Here is a tiny trained network, its code and every weight. The questions are about switching its units off for an input and a class, where a switched-off unit gives its printed mean instead of its output.

import numpy as np


def w(rows, s, z=0):
    codes = np.array(rows[::2]) - 128.0
    scale = np.full(codes.shape[1], s)
    scale[-1] = z or s
    return codes * scale


def f(y):
    return y / 2 * (1 + np.tanh(0.7978845608 * (y + 0.044715 * y**3)))


def log_softmax(a):
    a = a - a.max(-1, keepdims=True)
    return a - np.log(np.exp(a).sum(-1, keepdims=True))


def net(x, mask):
    res = np.array(x, float).reshape(1, 6) / 4 @ E
    y = f(res @ A[0][:, :-1].T + A[0][:, -1])
    res = res + np.where(mask, y, B[0][:, -1]) @ B[0][:, :-1]
    return log_softmax(res[-1] @ U[:, :-1].T + U[:, -1])


A, B = {}, {}
E = w([
[119,137,133,125,113,125,131],'x0',
[153,148,164,67,129,192,31],'x1',
[208,220,89,87,118,129,154],'x2',
[102,66,113,1,107,94,178],'x3',
[129,93,36,141,60,199,115],'x4',
[36,180,64,135,216,124,89],'x5',
],0.0092)
A[0] = w([
[137,95,41,158,72,196,116,71],'N0',
[134,120,184,131,78,183,175,95],'N1',
[160,143,127,136,176,63,160,115],'N2',
[169,216,107,128,125,155,181,84],'N3',
[120,96,60,202,110,127,199,95],'N4',
[113,53,197,157,89,169,147,159],'N5',
[157,125,128,105,165,142,80,54],'N6',
[136,190,99,137,86,52,157,121],'N7',
[71,108,191,146,125,116,129,158],'N8',
[93,144,39,131,170,160,117,84],'N9',
[103,167,172,206,105,151,108,80],'N10',
[164,140,115,83,135,146,70,105],'N11',
[126,139,247,146,156,69,108,116],'N12',
[167,125,149,83,133,188,55,120],'N13',
[148,139,159,100,112,108,29,119],'N14',
[131,136,81,172,119,69,175,97],'N15',
[104,144,133,127,100,168,124,2],'N16',
[56,215,166,104,192,120,147,125],'N17',
[191,78,168,150,122,154,160,85],'N18',
[121,86,73,74,117,95,172,174],'N19',
[119,105,123,71,140,127,153,71],'N20',
[101,113,82,147,70,179,115,89],'N21',
[44,136,100,135,165,146,106,101],'N22',
[104,171,157,170,119,145,112,60],'N23',
[104,145,180,89,130,229,119,78],'N24',
[143,145,181,125,170,98,149,36],'N25',
[17,186,84,88,169,148,114,96],'N26',
[154,147,151,197,110,142,112,141],'N27',
[158,106,163,136,67,123,133,98],'N28',
[94,126,138,99,84,138,24,130],'N29',
[191,204,93,92,115,119,151,112],'N30',
[150,180,140,192,133,157,138,101],'N31',
[117,93,105,198,150,120,228,104],'N32',
[159,118,128,207,114,114,83,134],'N33',
[57,91,108,165,59,173,103,150],'N34',
[116,70,130,43,115,112,128,151],'N35',
[187,123,194,122,95,122,143,128],'N36',
],0.012,0.0045)
B[0] = w([
[161,176,60,21,195,139,235,228],'N0',
[178,150,89,150,104,102,108,179],'N1',
[116,122,130,143,127,160,163,188],'N2',
[74,37,157,100,140,146,62,189],'N3',
[88,135,183,151,127,175,171,216],'N4',
[144,91,89,185,132,107,65,221],'N5',
[137,165,152,155,116,127,164,147],'N6',
[126,123,169,163,114,183,117,180],'N7',
[78,25,89,141,192,220,133,206],'N8',
[205,116,100,143,111,122,124,218],'N9',
[86,142,183,68,126,31,108,201],'N10',
[79,124,166,168,109,150,173,179],'N11',
[148,114,58,35,196,194,212,238],'N12',
[82,190,172,175,86,147,140,216],'N13',
[109,174,169,187,88,173,191,188],'N14',
[95,162,178,152,51,157,157,195],'N15',
[125,96,134,127,150,145,144,124],'N16',
[195,111,83,133,141,148,140,235],'N17',
[223,111,75,182,96,103,132,187],'N18',
[73,150,128,65,86,117,68,221],'N19',
[95,184,185,70,113,60,123,166],'N20',
[133,135,51,64,172,153,190,195],'N21',
[195,118,76,208,87,89,77,225],'N22',
[120,102,124,98,135,74,123,163],'N23',
[96,186,171,169,103,139,158,177],'N24',
[164,196,81,50,143,163,223,168],'N25',
[213,122,102,186,58,55,117,255],'N26',
[119,131,140,62,125,83,81,198],'N27',
[191,152,89,180,83,99,96,183],'N28',
[80,118,169,171,121,158,167,202],'N29',
[77,2,77,169,227,211,18,201],'N30',
[110,182,149,45,98,73,98,196],'N31',
[105,177,202,202,83,156,150,226],'N32',
[95,132,183,57,149,55,65,199],'N33',
[110,90,96,103,209,175,140,222],'N34',
[91,147,152,93,132,61,83,230],'N35',
[191,136,68,183,133,120,109,207],'N36',
],0.0077,0.0092)
U = w([
[230,107,87,195,58,70,106,91],'0',
[148,126,96,58,159,164,229,90],'1',
[66,141,224,202,52,162,186,92],'2',
[73,115,182,57,88,4,69,99],'3',
[84,13,132,170,167,176,57,254],'4',
],0.013,0.0056)

Each question gives the input, the list of numbers given to net, and the class t.
The units are the neurons (one row each of A and B). Each row of codes is followed by its name. A weight is (code - 128) times the scale printed after its matrix; where a second scale follows, it is the last column's (A, B and U).
mask holds one flag per neuron, in row order. A switched-off neuron (its flag False) gives its mean, the last column of its row in B, instead of its output. The means were averaged over made-up inputs and are rounded, as every weight is.
A unit's drop is (log p(t) with every unit on - log p(t) with that unit switched off) / (log p(t) with every unit on - log p(t) with every unit switched off).
The circuit of an input: a set's keep is (log p(t) with only the set's units on - log p(t) with every unit switched off) / (log p(t) with every unit on - log p(t) with every unit switched off). Starting from the 12 units with the biggest drops (on a tie, the unit counted first), units are removed one at a time, each time the one whose removal leaves the highest keep (on an exact tie, the one counted first), for as long as the keep stays at least 0.8.
circuit, biggest first: the units of the circuit, biggest drop first
most important unit: the unit with the biggest drop
k most important neurons: the k neurons with the biggest drops, biggest first
drop when u is switched off: that unit's drop, to one decimal
input [-4,1,-5,-5,-7,5], class 1: most important unit => N12
input [0,4,5,-4,-4,3], class 4: 2 most important neurons => N30, N0
input [-3,-8,-4,8,-6,-5], class 2: 2 most important neurons => N32, N15
input [8,3,7,-6,5,-4], class 4: 2 most important neurons => N30, N3
input [-8,0,2,7,-4,6], class 3: 4 most important neurons => N20, N19, N35, N36
input [1,-7,7,7,-4,-5], class 2: circuit, biggest first => N7, N15
input [8,-8,6,-5,-8,-6], class 1: 3 most important neurons => N12, N25, N13
input [-3,6,5,-1,-5,7], class 0: 2 most important neurons => N26, N17
input [1,-5,-3,-2,-4,2], class 2: 2 most important neurons => N32, N0
input [8,5,6,-8,7,1], class 3: circuit, biggest first => N31, N33
input [-8,-2,7,-4,-4,-6], class 4: 3 most important neurons => N30, N3, N26
input [7,-6,-2,7,1,-6], class 3: 4 most important neurons => N19, N35, N20, N26
input [-1,-7,-4,7,4,7], class 0: 3 most important neurons => N26, N22, N9
input [-4,-7,1,6,-2,-4], class 2: most important unit => N32
input [-7,0,-3,-1,4,-3], class 1: 3 most important neurons => N0, N30, N26
input [4,-8,2,0,6,-5], class 2: 2 most important neurons => N32, N4
input [8,-4,8,-2,-6,7], class 4: 2 most important neurons => N30, N3
input [-1,6,-1,-8,6,2], class 3: drop when N29 is switched off => 0.0
input [4,-8,4,-7,-5,4], class 2: drop when N2 is switched off => 0.1
input [6,7,-7,4,5,-7], class 0: most important unit => N5
input [-4,-3,7,6,-6,8], class 0: drop when N26 is switched off => 0.5
